Below is a small trained network, with its code and all its weights. Each question gives an input and a class and asks what happens when units are switched off, that is, made to give their printed mean instead of their output.

import numpy as np


def w(rows, s, z=0):
    codes = np.array(rows[::2]) - 128.0
    scale = np.full(codes.shape[1], s)
    scale[-1] = z or s
    return codes * scale


def norm(h):
    return h / np.sqrt((h * h).mean(-1, keepdims=True) + 1e-5)


def f(y):
    return np.maximum(y, 0)


def log_softmax(a):
    a = a - a.max(-1, keepdims=True)
    return a - np.log(np.exp(a).sum(-1, keepdims=True))


def net(x, mask):
    res = np.array(x, float).reshape(1, 2) / 4 @ E
    u = 0
    for l in range(3):
        y = f(norm(res) @ A[l][:, :-1].T + A[l][:, -1])
        res = res + np.where(mask[u : u + 7], y, B[l][:, -1]) @ B[l][:, :-1]
        u += 7
    return log_softmax(norm(res)[-1] @ U[:, :-1].T + U[:, -1])


A, B = {}, {}
E = w([
[2,164,151,102,143,68,86,123,255,23,13,80],'x0',
[194,132,45,56,167,194,181,181,113,130,106,242],'x1',
],0.01)
A[0] = w([
[161,148,114,116,100,66,112,142,151,75,137,173,78],'L0N1',
[219,117,124,89,84,186,150,153,116,133,203,125,110],'L0N2',
[92,119,190,189,101,39,18,55,178,90,1,109,134],'L0N3',
[127,60,108,150,57,100,175,131,50,151,244,160,90],'L0N4',
[90,176,148,198,76,96,99,169,157,20,125,54,1],'L0N5',
[138,136,127,164,194,133,141,111,165,122,162,125,76],'L0N6',
[131,185,164,103,153,151,144,104,157,122,65,179,155],'L0N7',
],0.0071,0.0029)
B[0] = w([
[183,96,157,168,212,90,109,173,169,135,104,102,142],'L0N1',
[82,1,171,108,128,139,159,133,37,114,111,64,196],'L0N2',
[150,164,156,122,205,89,67,72,121,161,72,145,251],'L0N3',
[219,136,83,206,98,137,112,164,129,129,217,79,207],'L0N4',
[104,98,224,35,142,149,57,7,4,114,41,95,198],'L0N5',
[111,92,245,140,102,138,140,127,182,143,136,121,128],'L0N6',
[94,177,151,198,187,89,176,178,156,163,148,115,169],'L0N7',
],0.0064,0.013)
A[1] = w([
[226,88,102,111,141,132,87,104,102,103,254,70,81],'L1N1',
[79,192,100,20,113,101,90,151,126,37,94,96,251],'L1N2',
[196,69,130,159,31,139,173,167,126,126,181,90,95],'L1N3',
[27,86,110,65,113,131,83,70,85,112,58,88,102],'L1N4',
[89,147,79,168,58,171,161,134,6,181,222,185,121],'L1N5',
[140,67,149,73,154,146,216,140,144,137,74,112,129],'L1N6',
[161,77,132,167,117,171,83,106,100,157,194,113,135],'L1N7',
],0.0077,0.0028)
B[1] = w([
[148,150,133,137,54,143,190,214,164,59,136,131,254],'L1N1',
[153,103,137,225,74,110,72,115,118,151,177,133,216],'L1N2',
[84,102,103,152,148,90,56,58,177,94,192,214,242],'L1N3',
[163,247,185,166,147,128,75,128,68,103,48,152,227],'L1N4',
[156,134,171,167,95,68,75,109,188,79,159,78,247],'L1N5',
[82,113,145,112,85,154,153,91,118,135,94,68,169],'L1N6',
[107,139,96,140,121,138,188,152,210,110,139,154,232],'L1N7',
],0.011,0.0096)
A[2] = w([
[112,94,101,79,100,189,118,87,116,184,97,92,129],'L2N1',
[121,181,154,198,106,107,104,141,111,65,121,110,118],'L2N2',
[183,88,86,34,157,209,185,155,14,142,79,144,217],'L2N3',
[195,112,92,155,161,137,82,134,104,109,125,165,251],'L2N4',
[175,213,187,146,107,142,146,139,93,134,147,74,180],'L2N5',
[123,101,82,94,171,116,135,151,168,140,116,188,121],'L2N6',
[101,82,105,131,76,156,114,133,135,102,254,131,99],'L2N7',
],0.0094,0.0015)
B[2] = w([
[116,105,51,65,207,115,65,177,126,169,217,70,134],'L2N1',
[189,119,74,74,130,134,186,125,78,172,166,132,249],'L2N2',
[134,83,199,79,125,145,61,59,70,101,182,13,140],'L2N3',
[8,1,184,121,50,165,90,54,119,87,211,69,168],'L2N4',
[117,95,31,50,69,193,196,192,201,139,133,192,183],'L2N5',
[90,130,111,107,191,166,121,137,152,197,184,124,139],'L2N6',
[48,109,182,172,141,40,142,142,122,68,81,169,246],'L2N7',
],0.0089,0.012)
U = w([
[169,132,30,43,36,231,212,147,105,151,134,169,23],'0',
[134,196,231,158,114,82,7,60,63,124,15,154,252],'1',
[34,115,30,198,212,151,150,226,210,207,116,159,40],'2',
[96,62,153,240,42,58,168,180,149,5,189,147,184],'3',
[58,47,155,48,156,210,91,110,76,120,186,30,78],'4',
],0.012,0.0026)

Each question gives the input, the list of numbers given to net, and the class t.
The units are the neurons (one row each of A and B). Each row of codes is followed by its name. A weight is (code - 128) times the scale printed after its matrix; where a second scale follows, it is the last column's (A, B and U).
mask holds one flag per neuron, layer by layer. A switched-off neuron (its flag False) gives its mean, the last column of its row in B, instead of its output. The means were averaged over made-up inputs and are rounded, as every weight is.
A unit's drop is (log p(t) with every unit on - log p(t) with that unit switched off) / (log p(t) with every unit on - log p(t) with every unit switched off).
most important unit: the unit with the biggest drop
top k neurons: the k neurons with the biggest drops, biggest first
k most important neurons of layer l: the k neurons of layer l with the biggest drops, biggest first
drop when u is switched off: that unit's drop, to one decimal
input [4,5], class 2: top 3 neurons -> (L0N5; L0N7; L1N4)
input [3,6], class 2: top 3 neurons -> (L1N4; L0N2; L0N7)
input [-2,-7], class 0: most important unit -> L2N5
input [3,3], class 2: top 2 neurons -> (L0N7; L0N5)
input [7,7], class 2: 3 most important neurons of layer 0 -> (L0N5; L0N7; L0N2)
input [2,7], class 4: top 2 neurons -> (L1N5; L1N3)
input [4,4], class 2: top 2 neurons -> (L0N5; L0N7)
input [5,6], class 2: top 3 neurons -> (L0N5; L0N7; L1N5)
input [4,6], class 2: 3 most important neurons of layer 1 -> (L1N4; L1N5; L1N1)
input [2,4], class 2: top 3 neurons -> (L0N2; L1N4; L0N5)
input [-1,-6], class 1: top 2 neurons -> (L0N5; L0N3)
input [4,7], class 2: top 2 neurons -> (L0N5; L1N4)
input [0,3], class 4: drop when L0N4 is switched off -> 1.0
input [0,-4], class 1: drop when L1N5 is switched off -> 0.0
input [0,2], class 4: drop when L0N4 is switched off -> 1.0
